Below is a small trained network, with its code and all its weights. Each question gives an input and a target symbol and asks what happens when units are switched off, that is, made to give their printed mean instead of their output.

import numpy as np


def w(rows, s, z=0):
    codes = np.array(rows[::2]) - 128.0
    scale = np.full(codes.shape[1], s)
    scale[-1] = z or s
    return codes * scale


def norm(h):
    return h / np.sqrt((h * h).mean(-1, keepdims=True) + 1e-5)


def f(y):
    return y / 2 * (1 + np.tanh(0.7978845608 * (y + 0.044715 * y**3)))


def softmax(a):
    e = np.exp(a - a.max(-1, keepdims=True))
    return e / e.sum(-1, keepdims=True)


def log_softmax(a):
    a = a - a.max(-1, keepdims=True)
    return a - np.log(np.exp(a).sum(-1, keepdims=True))


def net(x, mask):
    ids = ['ΓΔΛΠΦΨΩαβεζημξστ'.index(c) for c in x.split()]
    T = len(ids)
    res = E[ids] + P[:T]
    u = 0
    for l in range(2):
        r = norm(res)
        for j in range(2):
            rows = slice(2 * j, 2 * j + 2)
            q, k, v = (r @ M[l][rows].T for M in (Q, K, V))
            z = softmax(np.where(np.tri(T) > 0, q @ k.T / 2**0.5, -1e9)) @ v
            o = O[l][rows]
            res = res + np.where(mask[u + j], z, o[:, -1]) @ o[:, :-1]
        u += 2
        y = f(norm(res) @ A[l][:, :-1].T + A[l][:, -1])
        res = res + np.where(mask[u : u + 4], y, B[l][:, -1]) @ B[l][:, :-1]
        u += 4
    return log_softmax(norm(res)[-1] @ U[:, :-1].T + U[:, -1])


Q, K, V, O, A, B = {}, {}, {}, {}, {}, {}
E = w([
[91,148,135,132,137],'Γ',
[88,93,167,133,75],'Δ',
[91,119,127,67,122],'Λ',
[104,220,4,100,146],'Π',
[128,177,202,157,146],'Φ',
[155,195,141,166,133],'Ψ',
[87,101,131,124,142],'Ω',
[81,107,150,74,88],'α',
[90,112,125,125,143],'β',
[103,153,157,101,133],'ε',
[170,31,173,134,176],'ζ',
[143,135,81,132,63],'η',
[90,122,111,104,153],'μ',
[246,173,209,145,115],'ξ',
[88,124,130,79,119],'σ',
[94,162,96,130,131],'τ',
],0.027)
P = w([
[131,101,253,37,89],'0',
[116,125,240,80,91],'1',
[113,102,204,86,128],'2',
[107,88,166,114,137],'3',
[110,91,135,128,155],'4',
[100,90,111,144,160],'5',
[106,93,101,154,176],'6',
[106,90,81,174,183],'7',
[114,100,66,197,193],'8',
[117,95,63,204,201],'9',
[120,100,56,233,213],'10',
[122,90,42,239,238],'11',
[94,68,73,227,148],'12',
],0.0058)
Q[0] = w([
[1,114,144,128,178],'L0H1',
[59,167,126,162,125],'L0H1',
[165,160,223,147,159],'L0H2',
[149,183,78,164,59],'L0H2',
],0.0075)
K[0] = w([
[136,127,87,177,184],'L0H1',
[211,109,90,223,254],'L0H1',
[80,160,233,70,176],'L0H2',
[218,230,23,118,119],'L0H2',
],0.0095)
V[0] = w([
[79,98,205,171,129],'L0H1',
[1,49,100,125,115],'L0H1',
[72,90,110,37,116],'L0H2',
[75,85,209,97,154],'L0H2',
],0.007)
O[0] = w([
[202,187,193,32,241,176],'L0H1',
[108,189,254,97,48,232],'L0H1',
[95,128,83,160,158,253],'L0H2',
[132,172,58,217,129,240],'L0H2',
],0.0065,0.005)
A[0] = w([
[194,171,46,45,24,55],'L0N1',
[134,152,191,206,129,132],'L0N2',
[113,118,169,253,189,252],'L0N3',
[247,235,215,197,162,147],'L0N4',
],0.0076,0.0044)
B[0] = w([
[117,168,137,253,181,145],'L0N1',
[96,90,106,121,147,166],'L0N2',
[119,109,133,86,90,254],'L0N3',
[125,106,121,118,106,209],'L0N4',
],0.017,0.0065)
Q[1] = w([
[63,146,127,255,122],'L1H1',
[121,120,144,244,242],'L1H1',
[77,77,93,99,207],'L1H2',
[229,72,104,84,123],'L1H2',
],0.0073)
K[1] = w([
[116,169,132,81,255],'L1H1',
[156,196,242,133,170],'L1H1',
[231,122,83,122,118],'L1H2',
[79,139,186,77,41],'L1H2',
],0.0073)
V[1] = w([
[141,207,91,82,254],'L1H1',
[138,197,137,137,33],'L1H1',
[87,191,105,198,175],'L1H2',
[187,160,189,166,137],'L1H2',
],0.0095)
O[1] = w([
[147,177,133,2,103,39],'L1H1',
[163,161,48,185,51,176],'L1H1',
[164,137,184,75,142,105],'L1H2',
[223,147,170,153,60,3],'L1H2',
],0.0094,0.004)
A[1] = w([
[210,92,157,121,46,81],'L1N1',
[171,182,80,123,149,113],'L1N2',
[160,38,78,97,2,254],'L1N3',
[46,186,117,144,139,252],'L1N4',
],0.0091,0.0029)
B[1] = w([
[99,217,255,26,168,135],'L1N1',
[33,17,168,87,251,130],'L1N2',
[217,190,82,81,175,196],'L1N3',
[173,26,163,162,96,254],'L1N4',
],0.0086,0.0091)
U = w([
[71,199,57,147,187,191],'Γ',
[115,148,113,105,78,114],'Δ',
[77,123,215,148,154,98],'Λ',
[148,118,79,20,92,83],'Π',
[117,138,128,100,104,119],'Φ',
[64,116,220,151,125,111],'Ψ',
[72,144,173,88,127,109],'Ω',
[219,143,181,79,136,254],'α',
[229,106,17,165,87,98],'β',
[100,129,132,104,86,110],'ε',
[125,134,125,159,84,113],'ζ',
[106,117,159,125,115,109],'η',
[211,12,170,132,241,81],'μ',
[112,105,167,151,164,87],'ξ',
[90,133,139,97,106,106],'σ',
[134,158,169,255,122,182],'τ',
],0.0098,0.0064)

Each question gives the input, a string of symbols that net reads in full, and the target symbol t.
The units are the heads (2 rows each of Q, K, V and O) and the neurons (one row each of A and B). Each row of codes is followed by its name. A weight is (code - 128) times the scale printed after its matrix; where a second scale follows, it is the last column's (O, A, B and U).
mask holds one flag per unit, layer by layer, with each layer's heads first. A switched-off unit (its flag False) gives its mean, the last column of its rows in O or B, instead of its output. The means were averaged over made-up inputs and are rounded, as every weight is.
A unit's drop is (log p(t) with every unit on - log p(t) with that unit switched off) / (log p(t) with every unit on - log p(t) with every unit switched off).
The circuit of an input: a set's keep is (log p(t) with only the set's units on - log p(t) with every unit switched off) / (log p(t) with every unit on - log p(t) with every unit switched off). Starting from all 12 units, units are removed one at a time, each time the one whose removal leaves the highest keep (on an exact tie, the one counted first), for as long as the keep stays at least 0.8.
circuit, biggest first: the units of the circuit, biggest drop first
k most important neurons: the k neurons with the biggest drops, biggest first
which heads matter: for each layer, one digit per head in row order, 1 if its drop is at least 0.15 and else 0, layers parted by /
input ξ η ε, target α: which heads matter -> 01 / 11
input Φ ξ η μ η η, target τ: circuit, biggest first -> (L0N1)
input Π Ω ξ η α β ξ σ, target β: which heads matter -> 10 / 01
input Λ τ Π β, target Π: 2 most important neurons -> (L0N3 L1N3)
input σ Ω τ μ ξ μ Π σ Δ μ ξ ξ Λ, target β: circuit, biggest first -> (L1H2 L1N3 L0N3)
input Γ β η Λ ξ Δ μ β Ω Ψ Δ η, target τ: circuit, biggest first -> (L0N1 L0H2)
input Ω ξ Γ η τ ε η Φ, target α: 3 most important neurons -> (L0N1 L0N3 L1N3)
input β β Γ η α Π η Λ, target α: 3 most important neurons -> (L0N1 L0N3 L0N2)
input β Δ Π Π α Π α, target Π: which heads matter -> 10 / 11
input α β α ξ ε ζ α ξ β, target β: 3 most important neurons -> (L0N3 L1N3 L1N2)
input Δ ε α ε ξ Ω, target β: circuit, biggest first -> (L1H2 L1N3)
input β ε Π β, target Π: 2 most important neurons -> (L1N3 L0N3)
input σ τ Ω ε σ Ω σ Γ Ψ ξ α, target β: which heads matter -> 10 / 00
input α σ ξ α α ξ μ, target β: circuit, biggest first -> (L1H2)
input β η β, target α: which heads matter -> 10 / 01
input α β Γ Ψ, target β: circuit, biggest first -> (L1H1 L1N3 L0N1 L0N4)
input Γ ξ ε, target β: 2 most important neurons -> (L0N4 L0N1)
input ε σ Γ ε ζ Φ η Ω ξ ξ Γ, target β: circuit, biggest first -> (L1H2 L0N3 L1N3)
input α ξ μ, target β: which heads matter -> 00 / 01
input σ η Γ, target α: circuit, biggest first -> (L0N1 L1H2)
input ξ τ Π α, target Π: which heads matter -> 10 / 10
input Λ σ ξ Π ξ β, target β: which heads matter -> 00 / 01
